Below are the code and all the weights of a small trained network. Each question names an input and a class and asks about switching units off, where a switched-off unit gives its printed mean instead of its output.

import numpy as np


def w(rows, s, z=0):
    codes = np.array(rows[::2]) - 128.0
    scale = np.full(codes.shape[1], s)
    scale[-1] = z or s
    return codes * scale


def f(y):
    return np.maximum(y, 0)


def log_softmax(a):
    a = a - a.max(-1, keepdims=True)
    return a - np.log(np.exp(a).sum(-1, keepdims=True))


def net(x, mask):
    res = np.array(x, float).reshape(1, 6) / 4 @ E
    y = f(res @ A[0][:, :-1].T + A[0][:, -1])
    res = res + np.where(mask, y, B[0][:, -1]) @ B[0][:, :-1]
    return log_softmax(res[-1] @ U[:, :-1].T + U[:, -1])


A, B = {}, {}
E = w([
[122,166,99,136,129,147,128,143,82,113,112,124],'x0',
[98,176,151,223,160,174,31,26,177,52,54,179],'x1',
[44,135,200,155,252,105,83,134,68,182,149,22],'x2',
[113,154,161,2,142,248,162,103,148,37,126,50],'x3',
[117,139,129,92,122,88,104,136,162,139,120,138],'x4',
[173,189,202,213,122,102,213,240,191,105,38,66],'x5',
],0.0099)
A[0] = w([
[176,157,120,129,47,166,114,130,130,111,103,178,164],'n1',
[84,153,151,189,155,153,77,105,190,84,96,153,64],'n2',
[86,144,151,22,122,173,142,87,167,57,121,56,18],'n3',
[59,145,223,144,199,112,82,150,60,156,164,93,89],'n4',
[134,97,93,206,86,33,102,137,86,197,100,198,32],'n5',
[95,124,220,136,222,91,67,144,74,149,125,89,137],'n6',
[147,175,161,201,99,88,214,174,183,52,108,97,99],'n7',
[226,124,82,80,40,140,144,148,174,76,74,205,150],'n8',
[114,98,115,60,65,116,157,141,89,174,225,101,78],'n9',
[104,152,154,163,87,91,159,188,175,98,65,78,47],'n10',
[165,79,57,87,111,111,194,178,97,184,135,57,70],'n11',
[61,135,161,113,129,90,124,110,46,164,78,80,139],'n12',
[61,154,82,92,77,149,89,31,60,146,226,184,83],'n13',
[185,188,168,170,129,122,137,143,147,144,145,106,73],'n14',
[83,106,119,128,144,145,74,14,113,111,60,166,78],'n15',
[152,100,150,76,103,123,156,204,100,186,179,86,34],'n16',
[153,98,115,153,74,140,194,143,166,93,127,198,112],'n17',
[94,138,195,2,150,209,161,112,130,31,124,141,32],'n18',
[65,54,40,93,134,147,60,83,99,123,217,143,87],'n19',
[53,143,176,138,174,109,105,127,135,162,160,87,99],'n20',
[137,149,144,106,106,144,146,134,187,67,127,38,35],'n21',
[158,150,201,174,95,115,178,192,158,121,20,91,99],'n22',
[102,101,110,234,96,85,82,159,116,177,135,171,26],'n23',
[138,126,188,181,127,139,67,75,151,117,89,138,41],'n24',
[181,153,101,93,71,131,145,94,129,122,109,188,135],'n25',
[161,88,57,119,102,143,107,123,113,85,163,149,158],'n26',
[133,143,121,91,140,179,146,128,143,116,107,84,40],'n27',
[91,179,153,213,150,175,38,43,218,52,64,159,67],'n28',
[123,158,175,162,153,149,95,226,148,128,124,92,88],'n29',
[133,128,108,84,108,77,185,164,120,170,151,101,36],'n30',
[50,162,146,122,178,149,109,109,139,192,137,66,113],'n31',
[151,135,119,195,122,51,127,122,96,213,112,168,2],'n32',
[70,96,113,129,89,110,127,80,88,137,107,134,25],'n33',
],0.0096,0.0031)
B[0] = w([
[70,97,146,140,141,187,201,137,152,75,144,158,187],'n1',
[159,209,106,48,46,175,117,137,149,179,74,98,197],'n2',
[149,92,201,201,52,30,118,19,53,109,91,67,199],'n3',
[85,69,159,65,135,177,171,121,156,58,165,156,213],'n4',
[86,157,199,197,84,93,115,77,57,82,117,76,218],'n5',
[92,131,181,110,94,179,199,135,198,33,201,229,216],'n6',
[167,76,93,103,225,93,68,130,164,182,174,138,217],'n7',
[90,130,190,94,117,171,181,105,180,63,215,222,228],'n8',
[148,173,55,118,115,180,123,189,142,161,50,115,191],'n9',
[164,123,78,110,190,118,89,142,145,147,163,102,194],'n10',
[151,186,100,70,65,208,153,186,97,165,27,91,194],'n11',
[108,113,145,126,133,138,177,164,156,95,161,132,179],'n12',
[165,85,113,115,231,94,62,134,163,154,139,141,212],'n13',
[139,113,111,121,155,88,127,113,151,174,135,125,166],'n14',
[174,171,64,96,127,174,146,183,140,197,100,61,198],'n15',
[116,196,84,102,72,158,164,186,120,168,61,138,190],'n16',
[66,85,175,123,120,134,186,134,123,99,182,189,190],'n17',
[93,137,189,201,119,33,121,81,48,117,93,98,209],'n18',
[154,60,89,109,247,51,12,151,196,196,143,102,210],'n19',
[121,126,152,102,135,176,138,150,143,50,170,127,187],'n20',
[139,146,151,180,129,66,102,72,83,129,104,105,177],'n21',
[120,57,46,134,254,67,47,170,186,176,150,82,224],'n22',
[138,131,160,183,96,65,124,33,39,85,74,116,202],'n23',
[187,132,97,115,85,139,152,222,103,162,65,125,184],'n24',
[91,85,131,86,138,165,176,98,167,96,172,177,183],'n25',
[115,80,129,136,139,136,127,146,149,96,192,156,171],'n26',
[97,111,160,182,114,81,95,99,105,116,107,137,161],'n27',
[124,200,105,103,55,188,166,211,125,188,92,108,251],'n28',
[115,90,122,150,170,131,106,133,141,145,162,131,181],'n29',
[178,166,115,83,74,159,132,132,135,150,99,117,176],'n30',
[117,102,149,110,127,150,210,152,113,39,223,155,186],'n31',
[96,150,165,186,113,57,147,69,50,114,112,73,197],'n32',
[148,126,112,117,156,102,117,108,155,141,124,115,150],'n33',
],0.0073,0.021)
U = w([
[93,96,165,94,103,209,212,136,170,2,234,235,222],'0',
[157,84,77,113,245,92,27,148,171,194,149,122,205],'1',
[158,204,84,88,20,229,157,210,117,192,3,113,73],'2',
[116,128,201,206,60,37,114,30,5,78,70,102,6],'3',
],0.0086,0.0011)

Each question gives the input, the list of numbers given to net, and the class t.
The units are the neurons (one row each of A and B). Each row of codes is followed by its name. A weight is (code - 128) times the scale printed after its matrix; where a second scale follows, it is the last column's (A, B and U).
mask holds one flag per neuron, in row order. A switched-off neuron (its flag False) gives its mean, the last column of its row in B, instead of its output. The means were averaged over made-up inputs and are rounded, as every weight is.
A unit's drop is (log p(t) with every unit on - log p(t) with that unit switched off) / (log p(t) with every unit on - log p(t) with every unit switched off).
The circuit of an input: a set's keep is (log p(t) with only the set's units on - log p(t) with every unit switched off) / (log p(t) with every unit on - log p(t) with every unit switched off). Starting from the 12 units with the biggest drops (on a tie, the unit counted first), units are removed one at a time, each time the one whose removal leaves the highest keep (on an exact tie, the one counted first), for as long as the keep stays at least 0.8.
circuit, biggest first: the units of the circuit, biggest drop first
most important unit: the unit with the biggest drop
top k neurons: the k neurons with the biggest drops, biggest first
drop of u: that unit's drop, to one decimal
input [7,1,8,4,8,-8], class 0: top 2 neurons	(n6 n31)
input [1,0,5,-5,4,5], class 0: top 2 neurons	(n6 n19)
input [0,-8,-2,8,-3,-7], class 2: top 2 neurons	(n9 n11)
input [-5,-8,-7,-2,-1,6], class 2: circuit, biggest first	(n11)
input [-8,-6,5,-3,0,5], class 2: top 3 neurons	(n11 n16 n8)
input [-7,1,4,5,7,2], class 3: top 4 neurons	(n3 n8 n18 n21)
input [-4,-8,-6,-8,5,-2], class 2: top 4 neurons	(n11 n9 n16 n30)
input [-2,5,2,-1,-4,-5], class 1: top 2 neurons	(n19 n13)
input [7,-7,4,-8,-4,-5], class 3: top 2 neurons	(n5 n32)
input [6,-5,-5,2,-1,6], class 1: top 2 neurons	(n22 n7)
input [4,8,7,-2,6,4], class 2: top 3 neurons	(n28 n2 n24)
input [-3,-4,5,2,2,6], class 1: top 3 neurons	(n22 n8 n7)
input [3,5,-6,7,8,1], class 3: top 4 neurons	(n3 n18 n6 n21)
input [2,6,-1,2,3,4], class 2: most important unit	n28
input [-5,3,5,-3,-1,-4], class 0: drop of n6	0.4
input [0,6,2,-1,2,8], class 1: drop of n22	0.7
input [2,6,7,-2,-4,-4], class 0: drop of n6	0.8
